Small tables with named rows and columns. After each table, cells are looked up by row and column.

gub:
	rezo	lopaduv	giz	vagesa	vanape	gekibi	zag	butope	lapudu
zamokel	319	-579	-400	25	369	92	-165	358	100
zesusu	-400	362	537	-339	-306	69	465	-53	448
masod	293	-546	-362	174	-36	-243	-321	-118	37
nivuk	-496	562	-542	-14	247	328	147	143	-225
piv	-64	-188	-175	82	13	-700	-73	-412	-209
nite	38	34	734	-100	-481	-246	249	25	-215
fogeva	-68	204	394	-310	-242	-744	-642	91	-188

vagesa of zamokel is 25
vanape of piv is 13
gekibi of fogeva is -744
vagesa of piv is 82
giz of fogeva is 394
rezo of piv is -64
gekibi of nivuk is 328
vanape of nite is -481
lapudu of nivuk is -225
gekibi of zamokel is 92
vanape of zesusu is -306
zag of masod is -321
zag of zamokel is -165
zag of nite is 249
vagesa of nivuk is -14
lopaduv of zesusu is 362
rezo of fogeva is -68
gekibi of piv is -700
vagesa of fogeva is -310
lapudu of zesusu is 448

lirode.csv
,deposiv,vavusu,suz,kam
zuvo,154,89,25,225
fifore,205,80,173,112
toma,40,252,156,240

zuvo, kam -> 225
toma, vavusu -> 252
fifore, vavusu -> 80
zuvo, deposiv -> 154
zuvo, vavusu -> 89
zuvo, suz -> 25
fifore, kam -> 112
toma, suz -> 156
toma, deposiv -> 40
fifore, suz -> 173
toma, kam -> 240
fifore, deposiv -> 205

vozuno =
	zef	lese	ros	bupala	zin	lavoru	dinak	bazu	fubuzu
zos	591	558	470	330	451	616	508	509	773
sir	698	476	731	676	612	520	360	485	474
zaf	512	397	414	472	415	495	608	297	348
gak	523	395	380	289	487	543	397	545	500
bazutus	502	402	354	494	421	500	628	358	381
mif	666	573	533	277	455	548	448	431	676
mumil	660	429	876	667	477	620	646	734	213
vem	750	450	534	685	823	801	622	777	172
ret	533	407	440	330	452	511	518	538	398
dinela	634	397	692	697	550	669	525	803	246
bofali	793	422	833	656	537	674	629	669	220
dumu	595	588	479	297	462	570	519	497	796

ros of mumil: 876
fubuzu of bofali: 220
lavoru of sir: 520
dinak of mumil: 646
zin of vem: 823
lese of mumil: 429
lavoru of zos: 616
ros of zos: 470
ros of mif: 533
zef of dumu: 595
bazu of bofali: 669
fubuzu of dumu: 796
zin of gak: 487
lese of zaf: 397
lavoru of zaf: 495
zef of dinela: 634
Which row has the largest zin? vem

sakup =
	gol	fipa	vutumim	puna	berofid
zor	0.5	0.3	0.4	-0.3	0.0
lilon	0.0	0.5	0.0	-0.4	0.2
funit	0.2	-0.3	-0.6	0.7	0.3
pif	0.4	0.1	0.0	0.3	0.0
tasole	0.0	-0.1	-0.4	0.0	0.4
risun	0.3	0.0	0.0	0.4	0.0
sigu	-0.3	-0.5	0.0	0.4	0.0
fuf	-0.3	0.0	-0.4	0.2	0.2
tar	0.0	0.0	0.0	-0.1	0.2
zir	-0.1	-0.4	0.1	0.1	0.0

What is the vutumim of sigu in sakup?
0.0
What is the puna of pif in sakup?
0.3
What is the fipa of pif in sakup?
0.1
What is the fipa of funit in sakup?
-0.3
What is the berofid of fuf in sakup?
0.2
What is the vutumim of tar in sakup?
0.0
What is the fipa of zor in sakup?
0.3
What is the vutumim of funit in sakup?
-0.6
What is the puna of fuf in sakup?
0.2
What is the berofid of risun in sakup?
0.0
What is the gol of pif in sakup?
0.4
What is the vutumim of zir in sakup?
0.1
What is the gol of funit in sakup?
0.2
What is the puna of zir in sakup?
0.1
What is the berofid of zir in sakup?
0.0
What is the gol of zor in sakup?
0.5
Which row has the largest puna? funit

gozap:
,kar,naboril,ritulit,tem,razis,gumabit
lirosi,194,84,107,88,145,140
pifina,198,98,102,76,142,150
ketu,81,131,97,77,172,47
vez,39,85,105,121,69,105
rofi,198,63,111,151,80,120
zag,146,146,87,49,133,77
lurov,137,82,103,145,12,79
papabek,67,92,99,103,31,83
sen,30,54,124,155,56,136
duzado,217,100,97,74,119,129
lesisuf,30,66,125,138,145,91
fipu,41,119,91,47,83,73
karabes,164,107,98,65,48,81
nub,92,51,127,204,94,81

What is the ritulit of lirosi in gozap? 107
What is the naboril of ketu in gozap? 131
What is the gumabit of papabek in gozap? 83
What is the kar of sen in gozap? 30
What is the kar of karabes in gozap? 164
What is the kar of lesisuf in gozap? 30
What is the ritulit of vez in gozap? 105
What is the razis of rofi in gozap? 80
What is the gumabit of sen in gozap? 136
What is the gumabit of rofi in gozap? 120
What is the ritulit of pifina in gozap? 102
What is the kar of lurov in gozap? 137
What is the razis of zag in gozap? 133
What is the kar of fipu in gozap? 41
What is the naboril of duzado in gozap? 100
What is the naboril of fipu in gozap? 119
What is the tem of karabes in gozap? 65

mino =
cols = sarevo, tona, fekaves, dagivuv, kod, lofeta, zuvub, sadus, tegelin
fosipan: [130, -2678, -1954, 4391, -594, -673, 628, -922, 5886]
zolur: [-2297, -1109, -3518, 5307, 586, 689, 1020, 2896, 5547]
zup: [3459, 1466, 2560, -1272, -1073, -1591, -476, -4683, -3636]
loke: [102, -2761, -938, 3703, 2883, 2823, 999, 2199, 7585]
faba: [-1205, -3248, -233, 2065, 220, 474, 705, 5075, 7206]
gof: [5529, -3396, -1899, 2781, 434, -269, 872, 2499, 4114]
nuruzof: [641, -2504, 5521, -3938, -4271, -3960, -672, -660, 1816]
fafu: [314, 2458, 2885, -165, 1427, 1203, -327, -5938, -1869]

zup, tona -> 1466
loke, kod -> 2883
fosipan, dagivuv -> 4391
gof, kod -> 434
fafu, sadus -> -5938
nuruzof, sarevo -> 641
loke, zuvub -> 999
fafu, tegelin -> -1869
loke, tona -> -2761
faba, sadus -> 5075
nuruzof, tegelin -> 1816

vikalel =
,nuguz,doniv,mif,ved,nililo
bot,59.52,83.21,51.12,83.89,29.06
det,41.47,29.10,37.32,55.01,62.59
vimeki,72.91,45.53,52.17,77.44,42.71
zulubo,33.45,72.78,70.69,44.82,46.05
rafomal,85.47,49.57,36.58,34.17,20.88
firedad,39.49,40.21,70.49,34.62,37.91
dezaz,58.85,76.93,46.74,66.88,53.45
tapo,54.16,70.35,35.93,79.43,52.11
rel,56.52,47.74,27.78,79.88,56.89
laz,45.87,79.60,51.77,87.48,51.97
gikesul,48.35,78.16,83.38,82.86,35.65
lon,62.52,45.77,42.71,28.83,26.06
leba,27.91,33.62,76.93,33.31,65.89

nililo of dezaz = 53.45
mif of vimeki = 52.17
ved of laz = 87.48
nuguz of dezaz = 58.85
ved of bot = 83.89
ved of zulubo = 44.82
ved of lon = 28.83
doniv of det = 29.10
doniv of gikesul = 78.16
mif of det = 37.32
nuguz of zulubo = 33.45
nuguz of rafomal = 85.47
nuguz of bot = 59.52
ved of vimeki = 77.44
ved of tapo = 79.43
ved of rafomal = 34.17
doniv of rafomal = 49.57
Row with the largest mif: gikesul

big.tsv
	kela	lefoguk
rur	49.20	33.73
luzarul	34.21	19.69
tolotag	31.24	31.28
nozib	29.41	24.08
sib	84.57	33.75
pud	17.76	20.99
fuv	79.14	37.33
retutop	2.53	17.98
sozil	37.58	10.02

luzarul, kela: 34.21
sozil, lefoguk: 10.02
pud, kela: 17.76
retutop, lefoguk: 17.98
rur, lefoguk: 33.73
pud, lefoguk: 20.99

lafi.csv
,bokiveg,ziriv,tuno,bavo,ketol,kogo,rasoban,bap,zofepak,taz
nunof,5.507,5.116,4.150,4.642,2.310,4.006,4.247,2.784,5.517,4.434
lek,5.113,5.151,3.721,6.206,5.569,5.903,6.635,6.839,1.679,5.050
rubupe,4.322,4.988,4.000,5.099,4.771,4.942,6.194,5.598,2.964,3.835
nito,6.149,5.512,3.322,4.332,4.500,4.447,5.982,4.217,4.906,5.238
les,4.732,3.595,2.676,6.181,4.232,6.531,2.495,4.636,5.492,2.779
fibu,5.470,5.350,5.159,3.513,4.588,5.603,5.039,4.888,5.552,4.358
nir,5.505,4.627,2.354,4.293,2.573,6.025,2.579,3.182,6.892,1.274
lem,3.125,3.663,7.464,5.209,7.424,4.175,4.790,5.803,4.571,6.857
zasali,7.797,6.149,2.405,3.974,2.673,3.511,5.621,2.139,6.729,6.439
kizezed,4.729,4.544,4.246,4.142,3.526,5.313,4.328,3.841,4.662,3.933
vufutun,4.848,5.410,5.753,4.901,5.122,4.088,4.845,4.380,7.151,6.031
rer,3.586,4.579,3.183,4.868,1.960,5.788,4.754,5.679,4.486,0.516

fibu, taz: 4.358
zasali, bokiveg: 7.797
nito, bokiveg: 6.149
rubupe, taz: 3.835
lek, bokiveg: 5.113
kizezed, bap: 3.841
nir, tuno: 2.354
fibu, zofepak: 5.552
lek, tuno: 3.721
vufutun, bokiveg: 4.848
fibu, kogo: 5.603
kizezed, rasoban: 4.328
lem, kogo: 4.175
les, taz: 2.779
lek, kogo: 5.903
lem, bap: 5.803
nunof, tuno: 4.150
vufutun, rasoban: 4.845

